[[103 132 126 129]
 [105 116 140 130]
 [102 138 112 116]
 [120 147 125 118]]
->
[[105 116 140]
 [102 138 112]]

[[123 125 126 101]
 [120 145 119 108]
 [105 142 116 117]
 [155 153 143 126]]
->
[[120 145 119]
 [105 142 116]]

[[131 104 130 136]
 [126 105 130 137]
 [123 107 129 139]
 [120 110 129 140]
 [118 112 135 140]]
->
[[126 105 130]
 [123 107 129]]

[[135 136 155]
 [137 136 118]
 [126 115 123]]
->
[[137 136 118]
 [126 115 123]]

[[119 121 154 116]
 [119 136 139 141]
 [129 137 124 145]
 [104 141 121 130]]
->
[[119 136 139]
 [129 137 124]]

[[145 133 126]
 [146 126 119]
 [116 139 143]
 [111 151 141]
 [107 108 127]]
->
[[146 126 119]
 [116 139 143]]

[[121 143 145 139]
 [127 150 124 138]
 [140 121 116 127]]
->
[[127 150 124]
 [140 121 116]]
---
[[144 123]
 [119 144]
 [132 133]
 [137 126]
 [106 129]]
->
[[144 123]
 [119 144]]

[[136 114 153 114 144]
 [125 131 112 142 137]
 [155 146 136 135 120]
 [101 146 151 114 130]]
->
[[136 114]
 [125 131]]

[[149 125 122]
 [116 118 150]]
->
[[149 125]
 [116 118]]

[[122 126 137 124]
 [126 121 119 119]
 [131 132 135 152]]
->
[[122 126]
 [126 121]]

[[128 148 125]
 [124 148 130]
 [125 150 130]]
->
[[128 148]
 [124 148]]

[[106 141 141 111 143]
 [ 98 127 125 145 119]
 [105 138 106 125 110]]
->
[[106 141]
 [ 98 127]]

[[113 134 152]
 [117 126 141]
 [146 129 129]]
->
[[113 134]
 [117 126]]
---
[[141 109]
 [134 107]
 [135 107]
 [133 105]]
->
[[109 141]
 [107 134]
 [107 135]
 [105 133]]

[[135 119 130]
 [126 136 144]
 [136 124 149]
 [127 133 143]
 [136 123 145]
 [130 131 144]
 [128 130 137]
 [126 136 146]
 [123 141 147]
 [137 122 149]
 [125 137 144]]
->
[[130 135 119]
 [144 126 136]
 [149 136 124]
 [143 127 133]
 [145 136 123]
 [144 130 131]
 [137 128 130]
 [146 126 136]
 [147 123 141]
 [149 137 122]
 [144 125 137]]

[[131 130 130 132 122]
 [131 123 117 135 130]
 [110 141 125 119 121]
 [137 133 121 130 135]
 [128 130 133 136 142]
 [122 134 124 132 128]
 [151 138 116 116 139]
 [137 117 110 133 131]
 [138 131 127 138 140]
 [144 108 135 138 126]
 [113 130 111 133 128]]
->
[[122 131 130 130 132]
 [130 131 123 117 135]
 [121 110 141 125 119]
 [135 137 133 121 130]
 [142 128 130 133 136]
 [128 122 134 124 132]
 [139 151 138 116 116]
 [131 137 117 110 133]
 [140 138 131 127 138]
 [126 144 108 135 138]
 [128 113 130 111 133]]

[[134 141 125 122 134 137 130 132]
 [127 106 136 127 134 131 114 125]]
->
[[132 134 141 125 122 134 137 130]
 [125 127 106 136 127 134 131 114]]

[[107 121 131 133]
 [103 133 121 146]
 [111 115 132 135]
 [135 116 143 120]
 [107 128 128 129]]
->
[[133 107 121 131]
 [146 103 133 121]
 [135 111 115 132]
 [120 135 116 143]
 [129 107 128 128]]

[[126 127 134 126 134 132 128 134 120 135 123 120 127 123 115 130]
 [146 133 133 142 125 142 124 126 131 142 126 125 128 124 119 117]
 [112 128 134 115 142 126 136 134 126 109 123 116 128 133 124 131]
 [150 130 139 131 117 123 122 120 120 128 120 121 125 140 146 118]]
->
[[130 126 127 134 126 134 132 128 134 120 135 123 120 127 123 115]
 [117 146 133 133 142 125 142 124 126 131 142 126 125 128 124 119]
 [131 112 128 134 115 142 126 136 134 126 109 123 116 128 133 124]
 [118 150 130 139 131 117 123 122 120 120 128 120 121 125 140 146]]
---
[[126 101]
 [127 131]
 [139 125]
 [127 134]]
->
[[126 101]
 [139 125]]

[[129 131 132 125 112 139 131 134 123 128 131 118 126 112 126 122]
 [132 145 125 131 126 106 130 128 122 129 141 119 128 130 122 139]
 [130 126 146 123 137 130 137 128 135 140 139 148 132 118 125 126]
 [137 133 138 134 141 128 126 126 132 137 131 122 125 130 129 138]]
->
[[129 131 132 125 112 139 131 134 123 128 131 118 126 112 126 122]
 [130 126 146 123 137 130 137 128 135 140 139 148 132 118 125 126]]

[[125 137 133 133 124 125 133 119 127 137 128 128 138 149 132  99]
 [113 137 130 129 124 133 128 142 122 129 114 125 116 133 134 126]
 [119 119 123 130 119 118 143 115 129 131 133 121 118 123 145 113]
 [153 114 131 136 127 124 138 119 127 125 121 146 129 143 134 131]]
->
[[125 137 133 133 124 125 133 119 127 137 128 128 138 149 132  99]
 [119 119 123 130 119 118 143 115 129 131 133 121 118 123 145 113]]

[[132 128 116 139 120 121]
 [122 153 113 122 127 144]
 [120 130 138 114 126 138]
 [134 119 131 111 138 131]
 [133 144 138 143 126 113]
 [108 140 119 135 136 127]
 [140 133 129 142 133 119]
 [140 121 137 126 114 126]
 [133 129 125 116 116 137]
 [132 133 122 127 122 137]
 [122 119 127 121 117 126]]
->
[[132 128 116 139 120 121]
 [120 130 138 114 126 138]
 [133 144 138 143 126 113]
 [140 133 129 142 133 119]
 [133 129 125 116 116 137]
 [122 119 127 121 117 126]]

[[144 135 150 135]
 [129 127 126 127]
 [117 140 107 140]]
->
[[144 135 150 135]
 [117 140 107 140]]

[[128 132 132 132]
 [132 129 131 130]
 [125 136 121 127]
 [117 117 146 125]
 [127 129 131 119]
 [130 139 135 133]
 [128 121 126 131]
 [146 150 130 119]
 [136 130 129 115]
 [132 129 110 120]
 [124 138 137 139]
 [134 131 145 115]]
->
[[128 132 132 132]
 [125 136 121 127]
 [127 129 131 119]
 [128 121 126 131]
 [136 130 129 115]
 [124 138 137 139]]

[[124 107 120 135 117 145 122 140]
 [127 104 122 134 114 144 120 141]
 [109 148 106 155 147 135 136 116]
 [129 102 115 136 111 150 112 143]
 [125 105 124 135 115 144 123 141]
 [119 134 128 107 146 148 117 126]
 [131 101 118 136 108 149 112 146]
 [134 130 130 118 134 121 115 133]]
->
[[124 107 120 135 117 145 122 140]
 [109 148 106 155 147 135 136 116]
 [125 105 124 135 115 144 123 141]
 [131 101 118 136 108 149 112 146]]

[[134 121 120 136 141 126 144 129 133 142 113 125 134 130]
 [117 135 120 124 107 131 127 119 132 129 127 134 113 122]
 [123 128 120 140 131 121 120 131 118 101 119 137 130 131]
 [134 135 121 127 117 135 135 132 125 119 139 127 129 125]
 [131 126 120 124 136 128 154 133 134 125 122 135 127 121]
 [121 117 125 130 121 124 123 126 128 125 128 123 124 128]]
->
[[134 121 120 136 141 126 144 129 133 142 113 125 134 130]
 [123 128 120 140 131 121 120 131 118 101 119 137 130 131]
 [131 126 120 124 136 128 154 133 134 125 122 135 127 121]]

[[122 108]
 [131 145]
 [144 150]
 [108 134]
 [135 152]
 [134 113]
 [148 146]
 [125 121]
 [147 100]
 [117 149]
 [151 127]]
->
[[122 108]
 [144 150]
 [135 152]
 [148 146]
 [147 100]
 [151 127]]
